Below are the code and all the weights of a small trained network. Each question names an input and a class and asks about switching units off, where a switched-off unit gives its printed mean instead of its output.

import numpy as np


def w(rows, s, z=0):
    codes = np.array(rows[::2]) - 128.0
    scale = np.full(codes.shape[1], s)
    scale[-1] = z or s
    return codes * scale


def f(y):
    return y / 2 * (1 + np.tanh(0.7978845608 * (y + 0.044715 * y**3)))


def log_softmax(a):
    a = a - a.max(-1, keepdims=True)
    return a - np.log(np.exp(a).sum(-1, keepdims=True))


def net(x, mask):
    res = np.array(x, float).reshape(1, 3) / 4 @ E
    y = f(res @ A[0][:, :-1].T + A[0][:, -1])
    res = res + np.where(mask, y, B[0][:, -1]) @ B[0][:, :-1]
    return log_softmax(res[-1] @ U[:, :-1].T + U[:, -1])


A, B = {}, {}
E = w([
[160,114,118,231],'x0',
[4,149,132,162],'x1',
[154,57,228,164],'x2',
],0.014)
A[0] = w([
[122,103,240,101,89],'neuron 1',
[229,120,113,73,222],'neuron 2',
[196,137,141,87,121],'neuron 3',
[193,117,173,105,169],'neuron 4',
[126,145,105,69,170],'neuron 5',
[207,159,91,115,183],'neuron 6',
[157,99,215,233,1],'neuron 7',
[134,141,107,231,54],'neuron 8',
[252,128,83,176,115],'neuron 9',
[164,152,59,246,70],'neuron 10',
],0.023,0.0068)
B[0] = w([
[108,94,189,235,213],'neuron 1',
[124,46,136,31,251],'neuron 2',
[105,79,188,125,198],'neuron 3',
[200,30,127,145,208],'neuron 4',
[87,168,153,90,202],'neuron 5',
[183,88,82,45,213],'neuron 6',
[241,229,161,50,248],'neuron 7',
[77,111,215,76,207],'neuron 8',
[206,197,10,189,238],'neuron 9',
[19,2,95,181,234],'neuron 10',
],0.036,0.021)
U = w([
[142,142,166,53,215],'0',
[145,82,172,140,2],'1',
[50,252,100,106,190],'2',
[111,145,186,192,167],'3',
[118,119,89,123,130],'4',
[170,156,116,125,72],'5',
[79,120,144,130,84],'6',
],0.02,0.0043)

Each question gives the input, the list of numbers given to net, and the class t.
The units are the neurons (one row each of A and B). Each row of codes is followed by its name. A weight is (code - 128) times the scale printed after its matrix; where a second scale follows, it is the last column's (A, B and U).
mask holds one flag per neuron, in row order. A switched-off neuron (its flag False) gives its mean, the last column of its row in B, instead of its output. The means were averaged over made-up inputs and are rounded, as every weight is.
A unit's drop is (log p(t) with every unit on - log p(t) with that unit switched off) / (log p(t) with every unit on - log p(t) with every unit switched off).
The circuit of an input: a set's keep is (log p(t) with only the set's units on - log p(t) with every unit switched off) / (log p(t) with every unit on - log p(t) with every unit switched off). Starting from all 10 units, units are removed one at a time, each time the one whose removal leaves the highest keep (on an exact tie, the one counted first), for as long as the keep stays at least 0.8.
units of the circuit, in order: the units of the circuit, biggest drop first
unit that matters most: the unit with the biggest drop
top k neurons: the k neurons with the biggest drops, biggest first
drop when u is switched off: that unit's drop, to one decimal
input [5,8,0], class 6: units of the circuit, in order	[neuron 10; neuron 4]
input [-2,5,-2], class 2: unit that matters most	neuron 2
input [-2,6,-1], class 2: units of the circuit, in order	[neuron 2; neuron 4]
input [8,2,6], class 0: top 2 neurons	[neuron 7; neuron 8]
input [1,-1,2], class 5: units of the circuit, in order	[neuron 10; neuron 8; neuron 2]
input [2,-8,-1], class 4: units of the circuit, in order	[neuron 9; neuron 7]
input [5,0,5], class 5: top 3 neurons	[neuron 7; neuron 2; neuron 9]
input [0,2,1], class 3: top 4 neurons	[neuron 2; neuron 7; neuron 6; neuron 9]
input [-4,-6,2], class 1: top 2 neurons	[neuron 7; neuron 4]
input [8,1,0], class 6: top 4 neurons	[neuron 10; neuron 8; neuron 4; neuron 6]
input [-2,4,-2], class 2: units of the circuit, in order	[neuron 2; neuron 4]
input [0,8,-7], class 2: top 2 neurons	[neuron 4; neuron 2]
input [1,4,-6], class 6: top 2 neurons	[neuron 7; neuron 9]
input [-3,7,-1], class 2: unit that matters most	neuron 2
input [1,-6,2], class 5: top 3 neurons	[neuron 9; neuron 10; neuron 8]
input [6,-2,8], class 5: top 2 neurons	[neuron 7; neuron 9]
input [8,-2,3], class 5: top 2 neurons	[neuron 9; neuron 7]
input [7,1,-3], class 6: top 2 neurons	[neuron 8; neuron 10]
input [6,-1,4], class 5: drop when neuron 7 is switched off	0.9
input [1,-8,4], class 5: drop when neuron 9 is switched off	3.1
input [-1,6,3], class 3: drop when neuron 9 is switched off	0.0
input [-5,5,8], class 3: unit that matters most	neuron 1
input [5,3,-1], class 6: top 2 neurons	[neuron 10; neuron 4]
